(in the rows, 128 means zero)
Rows lie near named flat spaces through zero. A row that begins with a name and a colon came from that space; any other row is followed by the name of its block's space that it lies nearest.
peb-boga: [146 136 158 149 167 114 135 120  99 135 121 154 148 111 173 182 126 146
 151  87 118 127 134 141 128 147 126 102 161 118 145 173  89 131 113 115
 102 140 132 123 129 162 146 133 182 135 174 169 132 107  98  94 126 132
 119 104 118 122  72 113 136  93 149 121  95 118 110 143 114]
peb-boga: [106 146 132 137 130 111 138 133 115 132 154 122 123 118 148 114 122  99
 135 135 117 128 104 106 141  86 144 134 132 125 137 103 119 110 136 121
 125 113 125 131  99 120 103 147 171 164 129 132 138 137 119 141 150 140
 129 155 136 123 156 129 116 159 121 111 135 159 102 146 161]
levu-nez: [137 176  85 122 138 132 137 164  95 118 118 128 145 104 163 158 160 124
 120 117 122 122  97 151  91 129 113 141 119 131 163 111 174 140 118 150
 129 109  97 126 119 117 143 100 147 166 143 125 159 111 118 141 132 143
  95 155 167 163 196 133 144  89 136  97 126 132 173 153 114]
nek-mam: [ 85 149 167  25 126  87 112 136 119 139 138 151 148 150 154 140 150  96
  70 119 133 138  61 138 153 114 156 121 127 148 132 122 129 175 128  97
 149 118 163 141 105  85 119 133 112 128 135 140 107 203  99 102 111 117
 132 131 106 132  77 103 143 145   4 103 153 146  72  79 121]
vemez-vugu: [115 141 158 124 137 137 101  92 124  90 120 161 147 148 122 123 114 138
 148 106 136 129 160 145 145 154 128 136 140 133 118 158 131 141 143 169
 111 120 145 152 114 105  81 133 168 146 102  96 114 128 125 146 110 180
 123  81 148 126 137 148 127 142  87 162 138  84 159 105 141]
[151 130 122  95  80 144 130 106  83 137 159 174 105 147 132 117 105  82
 142 101 121 121 148 141 127 103 134 137 129 102 169 151 101 141 109 172
 142 145  99 143  58 151 108 138 174 142 105  96  87 116  74 149 100 123
 142 117 157 144 159 122  92 185 142  97 103 146 114 134 164] | peb-boga
nusa-luz: [120 136 135 137 161 148 148 151 129  92 118 137 108  92 138 102 176  85
 134  83 179 148 125 180 109 130  87 146  85 126 130 144 167 127 120 144
 105 109 146 147  80 128 153 141 154 126 108 169 198 113 157 104 123 138
 138 113 170 123 122 109 113  82 163 156 132 181 121 191 167]
[141 126 149 103 145  89 194  93 132 122 116  90 141 150 119  91 150 114
  86 100  68 164 145 126 167  90 151  16 168 113 100 107  94 101  75  72
  64  95 164 171 129 134  92 130 144  63 137 117  86 100 113 100 101 142
 159 172 128  58  82 134 104 189 158 160 120  96  33  81  91] | levu-nez
nek-mam: [153 152 140 136  85 155 108 147  79 126 196  97  99 138 129  92  83  99
 132 139  87 157 162  95 124  98 148 113 100 169  96 174 127  63  68  66
 115 129 114 144 133 101  97 103 159 161  66 143  81 143 146 137  38 120
 159 124 138 109 155 133  79  83  83 160  64 154  81 150 131]
sogu-vibo: [ 76 100 130 180 107 115 144 117 133  74 137 105 113 102 110 127 118 142
 147 159 122 119 145 158 107 126 145  86 159 135  58 147 142  94 126 105
 135 125 133 160 147 117 105 127 132 153  94 164 180  75 134 128 141 132
  91 127 157 139 152  89 119 125 140  96 111 168 118 154 116]
[109 146 122 142 152 110 137 147 181 104  94 138 171  91 125 133 121  92
 111 100 135 118  89 134 113 135 139 155 127 131 169 109 133 175 122 117
 118 136 148  85 123 137 119 134 126 128  99 125 114 168 153 148 129  94
 167 154 116 122 121 137 149  77 122 146 150 121 131 144 149] | nek-mam
nusa-luz: [117  97 144 116 126 140 129 136 144 113 171 143  96 120 149 112 139 151
 137 129 153 147 136 129 158 157 116 134 124 132 149 121 139 111 135 157
 150 118 144 119 140 153 157 146 109 143 130 104 129 129 131 115  86 188
 144 108 134 141 147 115 128  88  96 149 110 167 123 139 161]
[122 165 113 114 162  65  86 139 127 158 185 129 105 103 125 124 103  96
  92  80 128 161 103 142 112 129 117 166 144 108 172 133 150 127 118 118
 128 119 144 138 119 137 142 149  92 119 130 110 138 116 104 154 122 115
 126 158 156 152  96 138 173 111 102 137 140 111 146 144 130] | nek-mam
[106 129 147 151 200 132  87  83 154  97 166 165  82 104 116 126 106 133
 140  70 128  91 182 199 168 111 145 120 173 107 151 116 135  90 104 135
 125 131 141 169 111 101  92  91 132 140 116 135 126 114 119 122 107 154
 130 100 134 113 106 155 125 158 137 167 111 114 129 110 169] | vemez-vugu
[133 183 137 156 144 110 101 134 138 119 159 135 128 112 115 128 101 109
 136 103 122 160 150 120 142 101 102 116 114 121 124 123 117 112 113 130
 133 109 116 148 173 126 160 135  94 138  99 125 121 143 137 154 125 115
 109 149 156 133 160 151 135 111 143 126 110 138 153 140 164] | nek-mam
vemez-vugu: [174 118 113 185  92 146 143 165 195 130 183 143 106 139  99 145 113 146
 120 167 110  87 148  99 107 132  98 110 138 131 133 125 140 146  92  99
 154 149  93 122 165 162  73 116 161 136 131 144 147 144 167 129 129 133
 116 130 138 129 109 163 100 132 132 101 132  98 136 154 155]
[112 150 121 154 140 133 134 143  94 119 107 114 171 140  83 139 109 132
 180  96 109  90 162 129 122 121 151 195 134 140  95 135 113 192 123  83
 115 157 138 164 127 122 114 107 108 110 128 136 135 103 107 147 129  58
 130 124 134 113  86 143 116 147 143 136 155 111  98 100 113] | nusa-luz

Rows lie near named flat spaces through zero. A row that begins with a name and a colon came from that space; any other row is followed by the name of its block's space that it lies nearest.
zame_fur: [128 113 102 127 124 148  74 163 114  83 130  87 142 108 133 121 151 166
 102 137  88 155  82 104 149 157 151 111 118 112 106 189  88 131 161  75
 120 150 123 148 125 111 140 152 123 141 113 144 119  93  91 125  80 150
 120 103 116  86 134 173 102 155 135 128 166 163 115 116 139]
gilim_sinip: [124 114 128 133 138 125 123 145 135 129 123 107 124 137 130 138 132 130
 139 135 109 118 138 131 116 140 142 125 125 132 120 142 123 127 138 131
 129 132 138 133 122 128 135 143 122 140 133 123 129 123 121 134 120 134
 134 130 117 119 120 128 119 113 142 135 110 128 136 118 115]
saze_ren: [158 131 142 116 129 130 113 153 105 125 121 123 126 133 150 120 151 106
 134 137 136 156 131 126 134 136 133 125 118 103 130 106 139 103 125 140
 135 140 106 118 129 136 125 108 107 143 153 126 134 127 129 143 136 135
 111 143 117 135 130 119 153 132 128 124 143 150 127 108 120]
[112 136 126 118 130 126 121 116 125 140 137 138 125 110 137 143 161 124
 126 128 152 125 126 140 129 164 133 139 164 121 132 121 125 136 103 132
 140 137 106 147 106 121 133 153 159 114 145 138 140 129 142 128 143 125
 123  93 131 130 138 116 160 107 168 126 149 156 131 116 143] | saze_ren
vak_befa: [143 126 120 109 151 156 136 113 131 125 112 114 127 107 127 122 134 106
 134 146 136 118 117 128 120 135 157 139 136 122 111 140 109 127 126 140
 121 135 131 128 118 116 106 141 135 121 124 143 136 123 113 140 144 120
 144 141 156 117 130  95 129 142  95 122 133 119 142 130 119]
nas_seput: [101 115 160  76 113 145 164 123 109 114 123 154 128 124 102 104 108 141
 116 129 154 152 152 147 122 126 122 102 188 109 113 127 111 134 108 142
 125 164 107 170 117 118 124 126 115 178  95 116  81 147 117 114 121 126
 122 143 113 171 113 139 117 118 149  94 132 117 158 126 169]
zame_fur: [129  73 143 203 139 106 110 133  64 169 174 148 183  71  92  96 171 122
 114 176 132 166 109 141 139  81  75 159 140 142 163 159 194 116 108  82
 153 116  86  86 176 145 102 165 124  82 152 132 102 117 123 136  83 128
 147 149 162  68  97 212 147 132 108 148  81  99  64 123 174]
seva_bopi: [171 142 129 123 104 116 110 138 145 123 104 138 133 131 114 134 101 111
 114 132 103 110 149 114 172 141 112 131 129 169 118  96 115 140 128 153
 109 116 132 116 143 152 107 144 109 149  74 139 121 122 164 125  76  61
 151 175 207 118 112  58 111 140 137 135 130 142 134 114 119]
